Below are the code and all the weights of a small trained network. Each question names an input and a target symbol and asks about switching units off, where a switched-off unit gives its printed mean instead of its output.

import numpy as np


def w(rows, s, z=0):
    codes = np.array(rows[::2]) - 128.0
    scale = np.full(codes.shape[1], s)
    scale[-1] = z or s
    return codes * scale


def f(y):
    return np.maximum(y, 0)


def softmax(a):
    e = np.exp(a - a.max(-1, keepdims=True))
    return e / e.sum(-1, keepdims=True)


def log_softmax(a):
    a = a - a.max(-1, keepdims=True)
    return a - np.log(np.exp(a).sum(-1, keepdims=True))


def net(x, mask):
    ids = ['ΓΛΞΦΩαβδεζημπστψ'.index(c) for c in x.split()]
    T = len(ids)
    res = E[ids] + P[:T]
    u = 0
    for l in range(2):
        q, k, v = (res @ M[l].T for M in (Q, K, V))
        z = softmax(np.where(np.tri(T) > 0, q @ k.T / 3**0.5, -1e9)) @ v
        res = res + np.where(mask[u], z, O[l][:, -1]) @ O[l][:, :-1]
        u += 1
        y = f(res @ A[l][:, :-1].T + A[l][:, -1])
        res = res + np.where(mask[u : u + 4], y, B[l][:, -1]) @ B[l][:, :-1]
        u += 4
    return log_softmax(res[-1] @ U[:, :-1].T + U[:, -1])


Q, K, V, O, A, B = {}, {}, {}, {}, {}, {}
E = w([
[103,156,18,123,141],'Γ',
[87,234,139,122,55],'Λ',
[98,105,90,141,40],'Ξ',
[109,54,154,142,137],'Φ',
[102,135,197,168,84],'Ω',
[123,81,184,106,147],'α',
[115,125,141,162,157],'β',
[99,133,187,116,71],'δ',
[109,156,93,16,143],'ε',
[94,186,164,107,114],'ζ',
[101,209,83,209,37],'η',
[132,113,100,205,41],'μ',
[184,47,3,116,154],'π',
[165,210,62,99,191],'σ',
[126,125,155,148,185],'τ',
[114,8,114,148,114],'ψ',
],0.018)
P = w([
[254,45,177,203,161],'0',
[63,137,38,133,131],'1',
[54,149,19,114,131],'2',
[73,149,54,102,126],'3',
[57,128,56,96,155],'4',
[40,119,45,104,165],'5',
[65,124,77,96,161],'6',
[105,134,79,69,119],'7',
[79,140,54,87,126],'8',
],0.0053)
Q[0] = w([
[95,139,65,51,47],'L0H1',
[2,80,27,93,106],'L0H1',
[132,131,115,125,41],'L0H1',
],0.0064)
K[0] = w([
[176,141,170,166,34],'L0H1',
[254,98,155,113,130],'L0H1',
[244,42,60,79,92],'L0H1',
],0.0055)
V[0] = w([
[209,133,157,80,56],'L0H1',
[62,115,128,247,125],'L0H1',
[171,73,81,120,119],'L0H1',
],0.011)
O[0] = w([
[3,126,147,122,114,67],'L0H1',
[222,100,122,115,22,254],'L0H1',
[84,99,67,114,138,215],'L0H1',
],0.012,0.0025)
A[0] = w([
[126,174,142,46,92,199],'L0N1',
[136,254,154,92,150,254],'L0N2',
[88,70,173,108,135,154],'L0N3',
[140,121,191,161,99,142],'L0N4',
],0.0081,0.0022)
B[0] = w([
[28,48,115,254,182,249],'L0N1',
[117,63,22,180,187,255],'L0N2',
[40,66,118,139,160,170],'L0N3',
[67,80,231,244,208,179],'L0N4',
],0.0086,0.0041)
Q[1] = w([
[38,7,52,234,167],'L1H1',
[40,207,139,91,156],'L1H1',
[124,57,69,255,242],'L1H1',
],0.005)
K[1] = w([
[219,63,157,138,212],'L1H1',
[39,239,102,73,96],'L1H1',
[134,3,134,244,143],'L1H1',
],0.0049)
V[1] = w([
[49,217,118,86,52],'L1H1',
[100,194,126,255,134],'L1H1',
[60,68,207,76,104],'L1H1',
],0.0093)
O[1] = w([
[81,86,56,208,78,2],'L1H1',
[123,255,41,151,57,198],'L1H1',
[62,128,246,152,103,138],'L1H1',
],0.0078,0.0094)
A[1] = w([
[149,91,103,111,92,3],'L1N1',
[85,167,130,2,72,128],'L1N2',
[135,60,107,183,131,205],'L1N3',
[124,202,166,116,159,93],'L1N4',
],0.0071,0.0027)
B[1] = w([
[86,154,154,40,136,171],'L1N1',
[76,208,210,127,156,205],'L1N2',
[191,2,124,38,134,255],'L1N3',
[143,191,96,246,186,192],'L1N4',
],0.0081,0.003)
U = w([
[168,89,80,114,120,140],'Γ',
[118,157,87,172,77,115],'Λ',
[81,18,81,150,66,39],'Ξ',
[123,165,208,65,146,147],'Φ',
[153,192,187,152,92,103],'Ω',
[74,127,167,131,133,253],'α',
[201,198,167,121,144,107],'β',
[67,115,135,166,103,173],'δ',
[56,79,74,214,163,104],'ε',
[130,162,109,186,190,42],'ζ',
[166,105,101,165,38,147],'η',
[90,103,120,64,2,174],'μ',
[38,105,89,41,150,19],'π',
[96,175,73,76,142,149],'σ',
[190,186,157,125,149,197],'τ',
[116,96,163,68,106,156],'ψ',
],0.0088,0.0052)

Each question gives the input, a string of symbols that net reads in full, and the target symbol t.
The units are the heads (3 rows each of Q, K, V and O) and the neurons (one row each of A and B). Each row of codes is followed by its name. A weight is (code - 128) times the scale printed after its matrix; where a second scale follows, it is the last column's (O, A, B and U).
mask holds one flag per unit, layer by layer, with each layer's heads first. A switched-off unit (its flag False) gives its mean, the last column of its rows in O or B, instead of its output. The means were averaged over made-up inputs and are rounded, as every weight is.
A unit's drop is (log p(t) with every unit on - log p(t) with that unit switched off) / (log p(t) with every unit on - log p(t) with every unit switched off).
The circuit of an input: a set's keep is (log p(t) with only the set's units on - log p(t) with every unit switched off) / (log p(t) with every unit on - log p(t) with every unit switched off). Starting from all 10 units, units are removed one at a time, each time the one whose removal leaves the highest keep (on an exact tie, the one counted first), for as long as the keep stays at least 0.8.
units of the circuit, in order: the units of the circuit, biggest drop first
k most important neurons: the k neurons with the biggest drops, biggest first
top k neurons in layer l: the k neurons of layer l with the biggest drops, biggest first
drop when u is switched off: that unit's drop, to one decimal
input ε ε Γ δ, target ε: units of the circuit, in order -> [L0H1; L1H1]
input α ε α Λ σ, target ζ: units of the circuit, in order -> [L0H1; L1N4]
input π π Ξ σ ε σ ε, target π: units of the circuit, in order -> [L0H1; L1H1]
input β Ω ε ψ η τ τ, target β: units of the circuit, in order -> [L0H1; L1H1]
input Ξ Γ ε, target Ξ: 3 most important neurons -> [L0N1; L1N3; L0N2]
input σ π Γ, target σ: most important neuron -> [L0N2]
input Ξ α Φ η δ Γ Λ, target ε: units of the circuit, in order -> [L0N1; L0N2]
input Λ Γ Γ Γ Γ Γ ζ, target Λ: 2 most important neurons -> [L0N4; L0N1]
input δ μ Ξ, target μ: top 2 neurons in layer 0 -> [L0N4; L0N2]
input δ Λ Γ Ω, target Ω: units of the circuit, in order -> [L0N4; L0H1; L1H1]
input π Ξ Λ, target π: 2 most important neurons -> [L0N1; L0N2]
input Γ π π ε, target π: units of the circuit, in order -> [L0H1; L1H1; L0N1]
input μ β μ Ξ, target μ: units of the circuit, in order -> [L0H1; L1N1]
input σ Γ Λ Γ Λ, target σ: most important neuron -> [L0N2]
input Γ Λ η Γ, target Γ: units of the circuit, in order -> [L1H1; L0H1]
input Λ Γ α ε, target ε: 2 most important neurons -> [L0N1; L0N2]
input σ Λ Ξ, target σ: units of the circuit, in order -> [L1H1; L0H1; L0N2]
input τ Ξ Γ Γ Γ Γ τ, target τ: units of the circuit, in order -> [L0H1; L1H1]
input Γ Γ ψ η Γ, target Γ: top 2 neurons in layer 0 -> [L0N1; L0N4]
input π Ξ δ δ β α ε π Γ, target π: top neuron in layer 1 -> [L1N4]
input π Γ μ Ξ Γ π, target π: drop when L1N1 is switched off -> 0.2
input ψ Ξ τ π, target ψ: drop when L0N2 is switched off -> 0.1
input Λ Λ Λ Γ, target Λ: drop when L0N1 is switched off -> 0.1
input σ Γ δ, target σ: drop when L0N2 is switched off -> 0.5
